After every row comes roughly how far along a hidden order it lies, from 0 to 15.
(in the rows, 128 means zero)
[134 116 141 130 199 140 122 107 127 134 126 121 155 124 117 130 134  98
 120 114 138  67 131 130 143 120 115 133 122 156 122 142 138 119 135 136
 126 129 124 118 135 133 111 128]
13
[134  71 248 156  50 139 129 150 157  63 107  53 137 126  97 136 107 215
 205 135 167 157 114  55  95  70  91 152  76 109 177 169  84  99 139  62
  61 182  97  74  95 107 125 131]
1
[135 138 135 128 131 136 126 128 134 119 127 122 129 125 124 124 131 119
 129 131 147 121 113 126 141 128 124 129 126 128 116 127 115 115 129 133
 130 125 125 116 131 156 109 120]
14
[129  51 255 168  67 130 129 130 153  79 102  70 136 132  98 149 104 207
 199 125 139 139 138  67  72  66 101 150  83 115 199 161 120 116 136  69
  62 179 101  70  90  72 144 145]
3
[131 124 137 124 176 135 125 115 128 139 125 113 137 128 123 129 118 104
 122 117 133  87 127 113 139 115 123 132 125 141 125 138 139 113 131 133
 144 122 121 109 124 135 117 130]
14
[126 130 169 132 133 126 128 121 129 136 126 132 116 131 132 135 130 133
 116 124 115 136 138 132 125 130 131 130 134 126 132 123 148 139 123 128
 128 125 133 125 121 117 138 132]
14
[132 130 130 120 159 134 125 114 127 132 123 120 139 125 121 126 126 119
 119 122 137  94 123 132 141 118 123 130 123 143 125 133 130 121 134 169
 131 126 124 123 130 138 108 127]
13
[128  58 252 165  46 133 128 139 155  78 107  59 138 128 108 145 106 213
 200 126 146 158 132  40  78  72  97 155  80 110 198 164 104 118 134  61
  48 171 104  72  86  85 150 140]
0
[132 126 119 126 128 132 127 126 130 122 124 129 133 127 128 126 134 125
 117 127 134 106 123 124 133 129 127 134 127 132 122 124 124 122 126 130
 130 125 122 122 124 146 121 126]
13
[135 124 145 127 202 143 122 111 127 131 125 126 147 124 114 124 125 114
 117 117 147  68 120 107 138 109 116 132 129 147 112 134 131 112 134 135
 140 126 114 119 134 140 106 127]
11
[132 122 144 133 195 137 123 112 127 131 124 116 140 125 115 131 121 112
 135 116 140  61 129 106 130 120 120 134 123 144 118 138 137 114 131 128
 134 130 117 112 130 123 112 129]
15
[135  71 255 157  79 141 127 142 154  76 105  49 144 126  94 137 106 224
 208 131 167 123 117  57  91  54  90 151  78 114 180 175  92  96 142  68
  61 153  94  58 103 104 117 133]
1
[133 121 126 120 140 133 127 122 128 128 124 114 139 127 130 122 123 124
 123 126 143 114 118 124 143 116 123 130 121 140 118 133 116 115 131 130
 128 128 122 123 133 144 114 124]
13
[134 122 153 128 183 136 123 115 127 135 123 113 146 125 121 111 129 110
 128 118 137  97 126 120 142 117 121 134 126 145 123 138 130 115 136 132
 136 130 120 109 134 133 110 128]
13

[162 106  58  82 189 142 101  78 103 122 192 163  34 133 176 133 119 116
 109 145 220 130 131]
8
[134 113 157 104 146 108 127  82 141 124 154 114 159 128 163 110 131 183
 141   1 120 133 121]
8
[120 139 137 187 157 116 135  95 145 123  97 109  99 120 133 146 113 135
 137 109  95 130 131]
7
[133 108  84 146 153 120 113 114 130 134 122 133  86 129 161 141 115 129
 123 145 117 128 151]
9
[115 141 132 205 140 120 130 111 141 131  56 111  99 122 117 159 108 161
 128 204  90 131 141]
8
[138 100  96 159 117 124 113 128 138 153 107 126 105 129 138 145 123 118
 117 172  43 135 173]
12
[141  83  92 143 131 106 102 123 133 146 106 132 123 138 169 120 105 144
 125 124  81 125 141]
14
[126 148 116 149 200 121 129  72 128 110 149 120  73 122 136 142 114 141
 131 103 178 130 107]
5
[155 135  60 136 185 133 121  80 122 127 170 145  40 124 152 143 123  45
 113 123 137 130 142]
6
[130 152  86 163 171 147 136  99 125 126 116 141  61 118 141 174 125 110
 116 212 150 137 162]
4
[135 148  81 118 175 157 141  68 126 124 167 149  58 113 142 182 139 110
 114 181 156 145 175]
0
[143 123  81 164 141 126 118 109 133 140 107 134  81 126 144 145 116  82
 116 159  92 131 154]
9
[159 117  71  80 180 122  98  79 113 118 194 150  85 131 183 116 120 101
 123  64 183 125 113]
7
[137 125 102 155 154 118 117  86 132 128 135 125  78 124 148 139 117 118
 124 113 117 132 141]
8
[114 123 153 206 118 113 131 112 149 141  65 106 124 121 124 156 116 191
 130 180  41 135 160]
10
[118 107 141 122 168 110 113  82 127 112 169 118 116 127 159 131 117 233
 139  81 158 125 108]
8
[139  94 114 122 148 109 109  93 132 133 159 124 122 131 169 124 121 164
 132  75  94 131 135]
10
[138  95 114 157 133 115 115 112 141 145 113 121 112 128 155 131 120 126
 124 115  66 136 161]
11
[129 113 152 128 166 109 124  72 135 113 178 115 122 125 159 132 126 180
 138  16 132 130 111]
6
[130  95 107 140 145 109 110 116 134 137 121 122 117 130 162 132 114 166
 128 118 111 129 145]
10
[143 129  39 129 185 134 105  92 113 125 170 155  33 127 160 149 116  81
 111 162 182 124 135]
7
[142 101 111 109 168 115 111  80 127 123 185 127 114 129 170 124 124 163
 132  56 110 129 127]
8
[149  92 119 112 149 110 111  74 135 130 180 125 117 128 167 117 128 135
 129  41  78 135 139]
9
[137 107 129 125 167 111 114  66 128 120 180 120 103 126 161 126 123 160
 131  57 115 132 117]
7
[154  88  84  78 142 122  95  91 118 131 185 148 113 132 193 118 128 172
 122  93 139 130 142]
10
[151  78 106 161 114 118  98 126 138 161 121 124 105 136 136 128 121  96
 114 158  15 135 175]
15
[161  75  93 151 113 108  89 111 134 155 129 133 110 138 174 107 117 100
 116  89  54 130 156]
15
[154  75  82  49  93 141  74 104 112 137 166 173  96 131 198 112 140 249
 110 102 199 132 172]
12
[133 134 127 144 188 115 123  57 130 115 164 120  78 124 146 135 118 141
 131  81 147 130 114]
6
[113 164 132 124 210 136 160  74 135 103 164 119  90 114 129 163 129 137
 140  69 190 136 106]
0
[154  73  98 113 139 115 107  96 133 142 164 132 112 133 169 122 126 124
 122  67  70 134 151]
11
[149  91  91  84 142 117  98  99 121 129 180 142 125 133 184 114 127 177
 125  71 122 128 146]
9
